Below is a small trained network, with its code and all its weights. Each question gives an input and a class and asks what happens when units are switched off, that is, made to give their printed mean instead of their output.

import numpy as np


def w(rows, s, z=0):
    codes = np.array(rows[::2]) - 128.0
    scale = np.full(codes.shape[1], s)
    scale[-1] = z or s
    return codes * scale


def norm(h):
    return h / np.sqrt((h * h).mean(-1, keepdims=True) + 1e-5)


def f(y):
    return np.maximum(y, 0)


def log_softmax(a):
    a = a - a.max(-1, keepdims=True)
    return a - np.log(np.exp(a).sum(-1, keepdims=True))


def net(x, mask):
    res = np.array(x, float).reshape(1, 5) / 4 @ E
    u = 0
    for l in range(2):
        y = f(norm(res) @ A[l][:, :-1].T + A[l][:, -1])
        res = res + np.where(mask[u : u + 12], y, B[l][:, -1]) @ B[l][:, :-1]
        u += 12
    return log_softmax(norm(res)[-1] @ U[:, :-1].T + U[:, -1])


A, B = {}, {}
E = w([
[134,134,121,135],'x0',
[129,56,228,202],'x1',
[186,128,83,206],'x2',
[207,39,144,88],'x3',
[29,4,33,179],'x4',
],0.0033)
A[0] = w([
[74,143,154,104,197],'0.n0',
[64,188,121,176,254],'0.n1',
[95,105,108,135,72],'0.n2',
[158,53,145,83,171],'0.n3',
[226,135,58,244,113],'0.n4',
[115,136,100,87,81],'0.n5',
[98,62,182,167,119],'0.n6',
[126,65,162,191,105],'0.n7',
[98,106,144,73,134],'0.n8',
[158,153,38,137,138],'0.n9',
[61,148,132,148,121],'0.n10',
[154,43,75,120,95],'0.n11',
],0.011,0.0033)
B[0] = w([
[236,34,82,138,196],'0.n0',
[225,67,108,109,254],'0.n1',
[123,63,2,82,163],'0.n2',
[202,175,73,204,216],'0.n3',
[150,77,155,97,249],'0.n4',
[67,107,194,25,157],'0.n5',
[16,134,202,111,217],'0.n6',
[108,120,137,113,212],'0.n7',
[212,88,113,122,172],'0.n8',
[80,90,156,63,216],'0.n9',
[181,135,122,225,186],'0.n10',
[156,130,72,151,216],'0.n11',
],0.0052,0.0055)
A[1] = w([
[117,123,59,167,188],'1.n0',
[205,68,57,146,224],'1.n1',
[1,93,51,125,92],'1.n2',
[58,125,67,26,82],'1.n3',
[175,202,143,147,79],'1.n4',
[153,167,218,112,150],'1.n5',
[140,221,168,111,119],'1.n6',
[89,95,145,92,83],'1.n7',
[19,192,149,175,249],'1.n8',
[169,166,21,90,223],'1.n9',
[128,52,206,114,243],'1.n10',
[148,227,163,125,187],'1.n11',
],0.008,0.0015)
B[1] = w([
[214,133,145,124,160],'1.n0',
[121,254,143,120,254],'1.n1',
[124,119,78,121,164],'1.n2',
[107,55,171,112,156],'1.n3',
[115,114,80,136,148],'1.n4',
[85,94,61,133,160],'1.n5',
[136,104,74,166,143],'1.n6',
[125,193,85,148,140],'1.n7',
[161,95,127,69,134],'1.n8',
[97,92,189,166,195],'1.n9',
[150,141,150,49,196],'1.n10',
[128,97,82,126,147],'1.n11',
],0.01,0.0089)
U = w([
[143,148,104,104,176],'0',
[140,114,46,155,164],'1',
[70,83,160,94,163],'2',
[166,186,121,189,124],'3',
[136,165,131,91,88],'4',
[57,137,128,169,43],'5',
[1,143,146,250,1],'6',
],0.015,0.0059)

Each question gives the input, the list of numbers given to net, and the class t.
The units are the neurons (one row each of A and B). Each row of codes is followed by its name. A weight is (code - 128) times the scale printed after its matrix; where a second scale follows, it is the last column's (A, B and U).
mask holds one flag per neuron, layer by layer. A switched-off neuron (its flag False) gives its mean, the last column of its row in B, instead of its output. The means were averaged over made-up inputs and are rounded, as every weight is.
A unit's drop is (log p(t) with every unit on - log p(t) with that unit switched off) / (log p(t) with every unit on - log p(t) with every unit switched off).
The circuit of an input: a set's keep is (log p(t) with only the set's units on - log p(t) with every unit switched off) / (log p(t) with every unit on - log p(t) with every unit switched off). Starting from the 12 units with the biggest drops (on a tie, the unit counted first), units are removed one at a time, each time the one whose removal leaves the highest keep (on an exact tie, the one counted first), for as long as the keep stays at least 0.8.
units of the circuit, in order: the units of the circuit, biggest drop first
unit that matters most: the unit with the biggest drop
k most important neurons: the k neurons with the biggest drops, biggest first
k most important neurons of layer l: the k neurons of layer l with the biggest drops, biggest first
input [-1,6,1,-6,-1], class 2: 4 most important neurons : [0.n6; 0.n3; 0.n11; 1.n10]
input [-3,-5,-2,-7,5], class 3: unit that matters most : 0.n10
input [-2,-5,-2,4,2], class 2: units of the circuit, in order : [1.n3; 0.n1]
input [0,2,-5,-4,-7], class 1: units of the circuit, in order : [1.n5; 1.n1; 1.n6]
input [-7,2,-6,8,-5], class 3: 2 most important neurons : [0.n3; 0.n9]
input [-5,8,-8,-6,8], class 1: units of the circuit, in order : [1.n9; 0.n0]
input [3,4,1,3,-1], class 2: 4 most important neurons : [0.n6; 1.n1; 0.n1; 0.n0]
input [3,-4,-2,8,-5], class 3: 2 most important neurons : [0.n6; 0.n3]
input [-7,-3,6,-8,6], class 3: units of the circuit, in order : [1.n0; 1.n5]
input [1,7,6,-7,5], class 2: units of the circuit, in order : [0.n3; 0.n4]
input [-3,-7,2,-5,-5], class 2: units of the circuit, in order : [0.n3; 1.n9; 1.n3; 1.n1]
input [7,1,7,-5,5], class 0: 3 most important neurons : [0.n4; 0.n3; 0.n9]
input [2,-8,1,-5,3], class 2: 2 most important neurons : [1.n3; 0.n9]
input [1,-8,-7,0,-2], class 2: most important neuron : [1.n3]
input [8,4,-6,4,5], class 0: 2 most important neurons of layer 0 : [0.n6; 0.n3]
input [-1,6,3,2,-5], class 2: 2 most important neurons : [1.n1; 1.n10]
input [3,7,-8,-8,8], class 1: 2 most important neurons of layer 0 : [0.n2; 0.n10]
input [4,-1,6,0,3], class 4: 2 most important neurons : [1.n1; 0.n6]
input [2,1,-4,3,-7], class 1: 2 most important neurons of layer 0 : [0.n1; 0.n4]
input [1,3,8,5,5], class 4: unit that matters most : 0.n4
input [-5,4,-3,4,-8], class 1: 2 most important neurons of layer 0 : [0.n1; 0.n4]
